Here is a tiny trained network, its code and every weight. The questions are about switching its units off for an input and a class, where a switched-off unit gives its printed mean instead of its output.

import numpy as np


def w(rows, s, z=0):
    codes = np.array(rows[::2]) - 128.0
    scale = np.full(codes.shape[1], s)
    scale[-1] = z or s
    return codes * scale


def norm(h):
    return h / np.sqrt((h * h).mean(-1, keepdims=True) + 1e-5)


def f(y):
    return np.maximum(y, 0)


def log_softmax(a):
    a = a - a.max(-1, keepdims=True)
    return a - np.log(np.exp(a).sum(-1, keepdims=True))


def net(x, mask):
    res = np.array(x, float).reshape(1, 5) / 4 @ E
    u = 0
    for l in range(2):
        y = f(norm(res) @ A[l][:, :-1].T + A[l][:, -1])
        res = res + np.where(mask[u : u + 3], y, B[l][:, -1]) @ B[l][:, :-1]
        u += 3
    return log_softmax(norm(res)[-1] @ U[:, :-1].T + U[:, -1])


A, B = {}, {}
E = w([
[141,155,229,213],'x0',
[150,133,131,5],'x1',
[227,79,72,174],'x2',
[32,91,64,88],'x3',
[111,81,187,87],'x4',
],0.0019)
A[0] = w([
[192,126,124,162,13],'0.n0',
[88,215,38,213,4],'0.n1',
[4,153,160,138,101],'0.n2',
],0.0041,0.0019)
B[0] = w([
[191,24,200,167,162],'0.n0',
[97,254,111,165,197],'0.n1',
[197,30,161,187,250],'0.n2',
],0.0052,0.0016)
A[1] = w([
[108,220,94,163,29],'1.n0',
[31,114,209,164,1],'1.n1',
[254,147,67,148,5],'1.n2',
],0.0048,0.0016)
B[1] = w([
[70,169,57,126,190],'1.n0',
[177,22,197,241,221],'1.n1',
[2,76,202,179,252],'1.n2',
],0.0046,0.0015)
U = w([
[82,223,55,206,183],'0',
[148,47,205,243,185],'1',
[151,207,162,46,82],'2',
[116,58,47,139,117],'3',
[211,173,185,112,91],'4',
[139,165,114,120,1],'5',
[94,98,84,4,166],'6',
],0.012,0.0069)

Each question gives the input, the list of numbers given to net, and the class t.
The units are the neurons (one row each of A and B). Each row of codes is followed by its name. A weight is (code - 128) times the scale printed after its matrix; where a second scale follows, it is the last column's (A, B and U).
mask holds one flag per neuron, layer by layer. A switched-off neuron (its flag False) gives its mean, the last column of its row in B, instead of its output. The means were averaged over made-up inputs and are rounded, as every weight is.
A unit's drop is (log p(t) with every unit on - log p(t) with that unit switched off) / (log p(t) with every unit on - log p(t) with every unit switched off).
The circuit of an input: a set's keep is (log p(t) with only the set's units on - log p(t) with every unit switched off) / (log p(t) with every unit on - log p(t) with every unit switched off). Starting from all 6 units, units are removed one at a time, each time the one whose removal leaves the highest keep (on an exact tie, the one counted first), for as long as the keep stays at least 0.8.
units of the circuit, in order: the units of the circuit, biggest drop first
top k neurons: the k neurons with the biggest drops, biggest first
k most important neurons of layer l: the k neurons of layer l with the biggest drops, biggest first
drop of u: that unit's drop, to one decimal
input [-7,-4,-6,5,1], class 1: top 2 neurons => (0.n2; 1.n0)
input [-1,-6,-3,-2,-2], class 0: top neuron => (0.n1)
input [-5,-3,-7,2,-2], class 1: top 2 neurons => (0.n2; 1.n1)
input [-4,-6,5,2,-2], class 0: units of the circuit, in order => (0.n1; 0.n2)
input [3,-8,7,3,-1], class 0: units of the circuit, in order => (0.n1; 0.n2)
input [-5,-6,4,1,8], class 3: 2 most important neurons of layer 0 => (0.n2; 0.n0)
input [4,5,3,2,7], class 4: top 2 neurons => (1.n2; 1.n0)
input [0,5,-2,-7,0], class 2: units of the circuit, in order => (0.n2; 1.n1)
input [0,2,2,-4,8], class 4: 2 most important neurons of layer 0 => (0.n2; 0.n0)
input [0,4,3,1,7], class 6: 2 most important neurons of layer 0 => (0.n2; 0.n0)
input [-7,-7,5,4,-2], class 0: 2 most important neurons of layer 0 => (0.n1; 0.n2)
input [0,3,-4,-4,1], class 2: drop of 1.n1 => 0.3
input [-4,-2,-6,7,3], class 1: drop of 0.n2 => 0.8
input [2,-7,5,7,-3], class 0: drop of 0.n1 => 0.2
